Each row has a hidden trait or not; one of two labels after the row says which. A new part has a new trait and new labels.
[ -5 -12   7 -26  -9   6   7 -20 -11  11   9   0   4   7  -6   7  -6  -3
   3  -1   6  -2  16   9] : z678
[  6 -17  12 -39  -2   7  23  11   5  -1   5  40  -8 -14   1   3   6  10
   8   6 -20  21  -4  -1] : z678
[  8   1   6 -26  13  -3   9   8  -7  -6   1  17  -3 -55  -1  14  -5   7
   2  -5   9  10 -20  -1] : z948
[  6   1   7  -8   5   4  10  -9  -2  -4  -1   2  -5 -39 -10   1  -3   3
  -1   0  -9   3 -10  -1] : z678
[ 17 -10  -8   8  26 -16   3 -14 -15   2 -12  10  -9 -18  27  -4 -26  -6
 -15   6 -28   6 -24  -6] : z948
[  9  -1   0 -15   4  -2   2   7  -2  -9  -9 -13  -4 -13   7  15   1   2
 -10  -2  -5  -5  -6 -13] : z948
[ 14 -11   7  -5  -6   8  14   9  13 -11 -11  22 -15  -6  -4  -9   8   5
  -3   9 -43   9  -6 -15] : z948
[ -1 -11  10 -26  -6   5  15  -6  -6  10  12  16   2  -6  -6   6   0   2
  10  -1  11   7   6  11] : z678
[ 12   1   8   3  -5   7  11  18  16 -17  -9  22 -12 -19  -8  -9  14   8
  -1   7 -32  11 -12 -15] : z948
[  2  -5   1 -16   6  -1   4  -6 -10   3   6   6   3 -14   1   7  -7   0
   3  -2  11   2  -3   5] : z678
[  9 -11  -6  -5  17 -14   2 -15 -18  10  -3   1   1  -7  23   3 -24  -5
 -10   2  -7   1  -9   4] : z948
[  9   0   0 -17  15  -4   0 -11 -10  -3  -6 -13  -1 -23   2  12 -11  -1
  -7  -4   4  -7  -6  -4] : z678
[  7  -6   7 -28  -3   6   4 -21  -7  -3  -4 -19  -1 -24 -11  11  -8  -1
  -7  -3  -9 -14   2  -8] : z678
[  4  -5  -4  -2   4  -5  -2 -16  -9   6  -2  -9   3   8   8   0 -10  -5
  -7   1  -2  -5   1   1] : z948
[  6  -4   3 -12  -1   3   5   2   5 -10  -8  -9  -6  -9  -2   5   7   5
  -7   0 -12  -5  -1 -14] : z678
[ 12   9  17 -59  -2  14  15  11   7 -30  -9  -7 -10 -63 -31  30  20  15
  -4 -10   3  -5 -16 -21] : z678
[  7  -2  -9   0  15 -14  -4  -2 -15   1  -6 -11   1  -6  23  10 -16  -3
  -9  -2   6  -3 -10  -2] : z948
[ 10  -6  17 -32 -10  16  15 -23  -3  -8  -5  -4  -8 -36 -29   6  -2   2
  -3   0 -21  -5   1  -7] : z678
[ -7  -9   6 -32  -7   4   7   4  -5   7  12   9   4  13  -3  12   3   4
   9  -3  20   4   8   9] : z678
[ 18  -6  -3   1  15  -6   2 -21  -9  -4 -15  -4 -10 -19  11  -2 -20  -5
 -17   4 -32  -5 -15 -13] : z948
[  8  -4  12 -16   6   6  13 -18  -8   1   5  22  -5 -37 -16   3  -9   3
   3   1 -10  10  -8   4] : z678
[-1 -6 -2 -7  6 -5  4  3 -6  6  3 11  3  0 12  2 -6  1  2  0  6  7 -2  6] : z678
[ 18  12  -4   0  28 -11  -3  -9 -13 -13 -15 -10  -3 -63   4  11 -16   0
 -15  -5  -6  -5 -29 -13] : z948
[ -8  -3  -4 -15  10 -10  -2  21 -10   6  11  16  12  -4  16  17   3   5
  10  -7  43  13  -3  14] : z678
[ 10  -6  10 -15  -2   3   9 -26  -7   3   0   7  -8 -21 -16   0 -11   1
  -3   2 -17  -1  -1   0] : z678
[  5  -7  -3  -3   9  -7   2  -9 -10   4  -2   1   0  -3  -4   5 -13  -3
  -5   1  -9   3  -6   0] : z948
[ 16 -17   6 -16  -6   6  12 -18  -1   1  -7  -1 -12   7   1  -5  -8  -3
  -9   9 -43  -3   3 -11] : z948
[  9 -11   8 -18   1   5  10  -3  -1  -8  -5   7  -7 -24  -6   5   0   4
  -4   1 -19   2  -7  -6] : z678
[ -3  -7   3 -17   1  -2   9  19   0   0   4  23   2  -9   8   9   7   7
   8  -2  17  15  -5   5] : z678
[  3  -2   0 -14   3  -1   2  -3  -5  -3  -2  -7  -1 -18  -2   8  -4   1
  -3  -4   6  -1  -6   0] : z678
[ 10 -13   4  -9  -2   3  14  18   7  -5  -3  24  -9   5   8  -5   7   6
   0   8 -23  14  -5  -9] : z678
[ -2   1  -1 -18   9  -6   2  11  -6  -4   0  -1   4 -24   9  16   1   4
   1  -6  20   2  -7   1] : z678
[ 10  -1   2  -9   0   2   1 -16  -3  -6 -10 -18  -6  -7  -5   2  -6  -2
 -12   1 -19 -11  -2 -12] : z948
[ 10   4   6   0   3   3   6   1   7 -10  -6  14  -9 -33 -14  -2   3   5
  -1   2 -17   3 -11  -9] : z678
[  1  -1  -7  -3  25 -16   0  24 -11   0   2  15   4 -20  28  14  -3   5
   2  -4  29  16 -17   6] : z948
[ 13  -8   7 -22  -1   6  11 -11  -1  -8  -7  -3 -10 -28  -8   5  -4   2
  -8   2 -27  -4  -8 -11] : z678
[ 12   1   3 -10  15  -2   5 -19 -11  -3  -6  -3  -6 -35  -3   2 -15  -2
  -7  -1 -13  -1 -13  -5] : z948
[ -5  -8  18 -39 -20  21  16  -7   6  -2   9   6  -2 -15 -29   7  15   6
  10   1  -4   0  13   1] : z678
[  8  -8   6 -16 -11   9   7   1   8  -9  -8  -4  -7   5  -6   0   8   3
  -6   4 -22  -5   5 -14] : z678
[ -7  -1   3 -11   9  -7   2  -3 -14  12  11   8   8 -21   4  13  -5   2
   7  -7  23   5  -3  14] : z678
[ -1   3  -9  -8  18 -14 -11 -13 -22   8  -2 -26  10 -11  18  18 -19  -6
  -9 -10  30 -13  -5   2] : z948
[  6 -17  -9  26   9 -12  -3 -21 -13  20  -1  11  -2  45  27 -23 -28 -13
  -9  11 -29   6   2   7] : z948
[ 11  -7   5 -11   8   0  11  -1  -4  -4  -4  24  -7 -22   2   1  -3   3
  -3   3 -17   9 -13  -6] : z678
[ 18  -3   8  -3   3   4  13   7  10 -13  -9  20 -14 -26  -4  -5   5   6
  -4   6 -30  10 -14 -14] : z948
[ 15  -9   3 -12   0   2   5 -25  -7   1  -8 -10 -10   0  -1  -6 -14  -6
 -14   5 -36  -6  -1  -9] : z948
[ 13 -11  12 -13  -4  11  20  16  13 -12  -4  36 -14 -25  -9  -9  15  10
   4   8 -35  18  -9 -10] : z678
[-10  -4  -1  -1   9  -9   0  -6 -18  19  14  15   9   9   8   4 -12  -3
  10  -3  26   9   2  20] : z678
[ 14 -15   5 -31   4  -2  13 -10  -8  -2  -8   1  -7 -18   7  10  -8   2
 -10   2 -18   1  -6 -10] : z678
[  8 -12   6  -5  -7   6  11   3   7  -1  -2  19  -8   8   2  -8   4   3
   0   8 -28  10   2  -6] : z678
[  1   5  -5  11  20 -13  -4  -2 -14   5   2   9   8 -22   9   3 -13  -2
   1  -2  18   6 -15   9] : z948
[  4   0   6 -18   6   1   8   6  -2  -8   0  13  -2 -27  -3   9   4   5
   2  -1   4   6  -9  -3] : z678
[ -8   1  -4 -11   9  -8  -6  -4 -13  10   7 -11   9   3   6   9  -9  -3
   2  -6  30  -3  -2  10] : z678
[  2  -3  -8  -1  22 -19  -8  -7 -24  10   0 -11   8  -9  24  12 -21  -6
  -7  -6  25  -1  -9   5] : z948
[  1  -5   6 -18  -7   6   5 -15  -4   2   3  -5   1   8 -12   5  -4  -1
  -1   0  -1  -5   9   2] : z678
[ 10  10 -11 -13  20 -15 -10  10  -9 -19 -18 -37   1 -40  20  30  -4   1
 -19 -11  17 -16 -19 -20] : z948
[ 21  -7   4   4  11  -2  13   2   3 -10 -10  26 -15 -22   2 -10  -5   3
  -8   9 -42  15 -23 -12] : z948
[  2  -4  -1 -11  17 -11   1 -23 -24  14   9   8   5 -26   7   9 -23  -4
   1  -4  18   4 -11  15] : z948
[ 15 -19   4  -6   0   0   6 -27 -12   3 -11 -14 -10  13   9  -5 -20  -7
 -18   9 -41  -9   2 -12] : z948
[  7 -20  12  14  -5  12  18 -40  -5  22  11  45 -11  21 -14 -35 -19  -7
   6  17 -45  17   6  14] : z678
[ -8  -5  -1 -25   1  -6  -2  -1 -12   5   7  -9  11  -5   7  26  -2   1
   3  -9  36  -1   1   9] : z678
[ 14 -12  13 -30  -8  12  19   1   6 -11  -5  11 -13 -31 -11   4   9   8
  -5   5 -26   6  -5 -13] : z678
[  3 -14  -1 -18  -1  -3   7   3  -4   0  -3  -3  -2  10  15  11  -1   2
  -7   2  -7  -1   3  -8] : z678
[  4  -3   0  -8  12  -9   4   8  -9   1   0  18   1 -17  13   8  -4   3
   1  -1   5  11 -12   5] : z948
[  6  -5   3 -11   1   2   7 -15  -8   6   1  -1  -3  -2   1   0 -13  -2
  -5   3 -10   1   1   0] : z678
[ 13 -12  -4   0   7  -8   5  -7  -5   1  -9   5  -6   7  20  -4 -15  -2
 -12   7 -29   2  -7  -9] : z948
[  0  -1   6  -8   5   0   5  -7  -7   5   4   7  -1 -18  -5   3  -6   1
   1  -1   5   4  -5   2] : z678
[ 10   1  -1   2  18  -8   2  -4 -12  -2  -5   7  -2 -28   9   5 -12   0
  -5  -1   2   2 -15   0] : z948
[ 22  -3   7   9  11   5  12 -33  -5  -2 -10  15 -18 -32 -15 -19 -17  -4
 -10   9 -54   4 -18  -9] : z948
[ 10  -7   5 -36   1   4   8 -23 -10  -3  -5 -20  -5 -26  -5  14 -13  -2
 -12  -3 -16 -12  -1  -4] : z678
[ 15  -1  11 -19  -8  14   8  -8   5 -17 -13 -19 -12 -41 -23   4   4   3
 -12   0 -32 -11  -4 -22] : z948
[ 16   1  -1  -9   4   0  -2 -14  -2 -13 -18 -27  -8 -21   0   6  -8  -3
 -18   0 -27 -16  -7 -22] : z948
[  4  -6   9 -33 -10  11  12   0   3  -8  -2  -2  -5 -19 -14   9   9   5
   0  -1 -10  -3   3 -10] : z678
[ 14  -3   3  -4  -6   3  11  28  18 -19 -11  22 -13 -20   4  -3  16  10
  -3   6 -27  12 -14 -20] : z948
[  1  -5   5 -20  -1   3   9  -2  -2   1   2   4  -1  -9  -3   8   1   2
   1   0   8   1   2   1] : z678
[  1 -17   8 -24  -6   5  17  22   5   1   5  32  -3  15  10   5  12   8
   8   6  -6  18   5   2] : z678
[  7  -1  -2  15   5  -2  -2 -11  -2   0  -6   0  -4   0   5  -9  -9  -4
  -7   4 -17   0  -4  -4] : z948
[  0   5  -5 -23  19 -12  -3  28  -7 -13  -4 -10   5 -46  13  31   4   8
  -2 -13  38   0 -20  -5] : z948
[  8 -10   7 -25   8  -1  18  20  -3  -8   1  34  -6 -32   8  12   8  12
   3   1  -1  19 -15  -1] : z678
[ -1  -9   0 -24   0   0  -3 -25 -19   8  -1 -17   4   4   2  11 -18  -4
  -7  -4  10 -12  10   2] : z678
[  9  -1  10 -27   3   6  15  17   3 -16  -3  16  -7 -49  -9  15  11  11
   2  -3  -1   9 -15  -9] : z678
[  7  -2   0   0  14  -4   2 -20 -16   8   2   8   0 -25  10   0 -19  -4
  -2   0  -3   3 -10   6] : z948
[ 21 -10   4 -21   2   3  12   0   4 -11 -11   7 -12 -19   4   4  -1   4
 -10   4 -28   3 -10 -17] : z948
[ 15  -3  -7   8  29 -18   1  -1 -12  -3 -10  14  -5 -35  26   6 -20  -2
  -9   0  -9   8 -26  -3] : z948
[ 21 -14  11 -21  -6  14  15 -28  -3  -6 -12  -3 -16 -20 -13  -6 -12  -2
 -15   9 -57  -7  -3 -18] : z948
[ 10   2   9  -9  11   3  12   2   0  -9   0  25  -9 -52 -13   1   0   7
   4  -1  -7  11 -19   0] : z948
[  1  -7   1 -22  -5   1   6   9   4  -4  -2  -5   0   1   6  11   7   3
  -3  -1   5  -2   4  -8] : z678
[ 10  -2   7 -19  -1   6   9   1   1 -12  -7   4 -10 -33  -9   8   4   5
  -4  -3 -16   1  -9 -11] : z678
[  5 -14  15 -43  -4  11  24  17   6  -8   3  32  -9 -33  -7  14  15  15
   8   2  -7  17  -5   1] : z678
[ -1 -11   8 -32  -7   6   8 -10  -7   4   6   4   1  -6 -10  10  -3   2
   2  -2   7   0   7   3] : z678
[  8  -7  10 -10   3   4  13  -7  -2   1   3  23  -6 -28  -7   0  -3   0
   4   3  -9   9  -9   2] : z678
